Below is a small trained network, with its code and all its weights. Each question gives an input and a class and asks what happens when units are switched off, that is, made to give their printed mean instead of their output.

import numpy as np


def w(rows, s, z=0):
    codes = np.array(rows[::2]) - 128.0
    scale = np.full(codes.shape[1], s)
    scale[-1] = z or s
    return codes * scale


def norm(h):
    return h / np.sqrt((h * h).mean(-1, keepdims=True) + 1e-5)


def f(y):
    return np.maximum(y, 0)


def log_softmax(a):
    a = a - a.max(-1, keepdims=True)
    return a - np.log(np.exp(a).sum(-1, keepdims=True))


def net(x, mask):
    res = np.array(x, float).reshape(1, 3) / 4 @ E
    u = 0
    for l in range(4):
        y = f(norm(res) @ A[l][:, :-1].T + A[l][:, -1])
        res = res + np.where(mask[u : u + 7], y, B[l][:, -1]) @ B[l][:, :-1]
        u += 7
    return log_softmax(norm(res)[-1] @ U[:, :-1].T + U[:, -1])


A, B = {}, {}
E = w([
[222,142,144,2,77],'x0',
[76,107,215,11,178],'x1',
[108,216,145,186,107],'x2',
],0.0041)
A[0] = w([
[67,173,74,180,244,110],'L0N0',
[221,130,22,252,150,214],'L0N1',
[159,171,184,157,172,72],'L0N2',
[110,218,209,92,248,153],'L0N3',
[183,127,193,72,77,98],'L0N4',
[113,75,123,219,183,4],'L0N5',
[166,104,69,121,49,131],'L0N6',
],0.0038,0.0017)
B[0] = w([
[76,94,254,97,215,190],'L0N0',
[46,141,152,28,170,254],'L0N1',
[128,134,106,60,103,137],'L0N2',
[179,144,77,48,125,191],'L0N3',
[102,151,148,193,137,182],'L0N4',
[106,224,104,209,143,168],'L0N5',
[186,12,94,88,80,175],'L0N6',
],0.0049,0.0041)
A[1] = w([
[164,73,61,119,146,129],'L1N0',
[101,117,155,107,172,70],'L1N1',
[99,106,81,177,196,189],'L1N2',
[216,102,179,52,89,193],'L1N3',
[150,135,200,110,192,172],'L1N4',
[25,106,138,232,159,213],'L1N5',
[45,143,1,95,154,250],'L1N6',
],0.0055,0.0012)
B[1] = w([
[165,105,163,156,145,166],'L1N0',
[105,105,102,180,137,178],'L1N1',
[113,191,234,114,111,196],'L1N2',
[148,118,115,183,175,253],'L1N3',
[95,178,56,144,190,197],'L1N4',
[1,157,249,109,183,247],'L1N5',
[185,124,235,174,130,222],'L1N6',
],0.0048,0.0046)
A[2] = w([
[255,71,178,202,26,141],'L2N0',
[50,125,171,146,180,90],'L2N1',
[172,18,185,61,194,203],'L2N2',
[17,163,160,242,189,55],'L2N3',
[164,224,142,211,222,227],'L2N4',
[108,222,197,165,32,6],'L2N5',
[164,209,196,77,71,101],'L2N6',
],0.0039,0.0017)
B[2] = w([
[112,71,137,156,1,196],'L2N0',
[141,101,169,149,94,220],'L2N1',
[169,168,115,185,85,254],'L2N2',
[9,93,183,96,134,243],'L2N3',
[81,122,127,69,147,240],'L2N4',
[109,104,50,170,186,162],'L2N5',
[76,90,52,159,207,177],'L2N6',
],0.0055,0.0039)
A[3] = w([
[88,176,152,47,148,250],'L3N0',
[245,96,56,34,127,91],'L3N1',
[139,62,225,182,243,93],'L3N2',
[163,153,85,232,14,49],'L3N3',
[131,7,233,66,144,186],'L3N4',
[154,116,217,27,9,238],'L3N5',
[2,116,69,204,50,240],'L3N6',
],0.0049,0.0011)
B[3] = w([
[89,177,221,255,14,245],'L3N0',
[33,119,173,142,133,223],'L3N1',
[165,124,108,38,101,255],'L3N2',
[121,89,171,114,172,194],'L3N3',
[190,137,12,144,126,251],'L3N4',
[69,201,124,238,111,195],'L3N5',
[249,210,146,81,159,216],'L3N6',
],0.0048,0.004)
U = w([
[213,173,83,96,152,158],'0',
[82,148,55,155,157,1],'1',
[14,197,249,96,157,201],'2',
[141,57,80,60,162,71],'3',
[169,47,124,232,27,161],'4',
],0.014,0.0052)

Each question gives the input, the list of numbers given to net, and the class t.
The units are the neurons (one row each of A and B). Each row of codes is followed by its name. A weight is (code - 128) times the scale printed after its matrix; where a second scale follows, it is the last column's (A, B and U).
mask holds one flag per neuron, layer by layer. A switched-off neuron (its flag False) gives its mean, the last column of its row in B, instead of its output. The means were averaged over made-up inputs and are rounded, as every weight is.
A unit's drop is (log p(t) with every unit on - log p(t) with that unit switched off) / (log p(t) with every unit on - log p(t) with every unit switched off).
The circuit of an input: a set's keep is (log p(t) with only the set's units on - log p(t) with every unit switched off) / (log p(t) with every unit on - log p(t) with every unit switched off). Starting from the 12 units with the biggest drops (on a tie, the unit counted first), units are removed one at a time, each time the one whose removal leaves the highest keep (on an exact tie, the one counted first), for as long as the keep stays at least 0.8.
units of the circuit, in order: the units of the circuit, biggest drop first
top k neurons: the k neurons with the biggest drops, biggest first
k most important neurons of layer l: the k neurons of layer l with the biggest drops, biggest first
drop when u is switched off: that unit's drop, to one decimal
input [2,-6,2], class 4: units of the circuit, in order -> (L1N5)
input [8,-4,5], class 4: top 2 neurons -> (L1N5 L0N6)
input [6,-7,7], class 0: top 3 neurons -> (L3N6 L0N1 L3N0)
input [4,-6,4], class 4: 2 most important neurons of layer 1 -> (L1N5 L1N4)
input [2,0,3], class 0: top 2 neurons -> (L0N0 L1N5)
input [-1,8,-2], class 0: 2 most important neurons of layer 3 -> (L3N4 L3N1)
input [-1,-2,-4], class 4: top 2 neurons -> (L0N6 L1N5)
input [-2,-1,-7], class 4: top 2 neurons -> (L0N0 L0N4)
input [4,-5,7], class 0: top 2 neurons -> (L3N6 L1N5)
input [0,8,-5], class 0: top 2 neurons -> (L3N4 L0N1)
input [-4,6,-6], class 3: 2 most important neurons of layer 3 -> (L3N4 L3N2)
input [5,-4,3], class 4: top 2 neurons -> (L0N6 L1N5)
input [5,-1,5], class 0: 2 most important neurons of layer 2 -> (L2N6 L2N0)
input [-3,-7,-7], class 2: units of the circuit, in order -> (L0N1)
input [0,3,-4], class 3: 2 most important neurons of layer 3 -> (L3N0 L3N6)
input [-7,-7,-7], class 2: drop when L1N1 is switched off -> 0.0
input [0,3,-6], class 0: drop when L3N0 is switched off -> 0.1
input [7,-5,5], class 4: drop when L0N6 is switched off -> 1.8
input [1,3,-8], class 0: 2 most important neurons of layer 3 -> (L3N0 L3N4)
input [-4,8,-7], class 3: top neuron -> (L1N5)
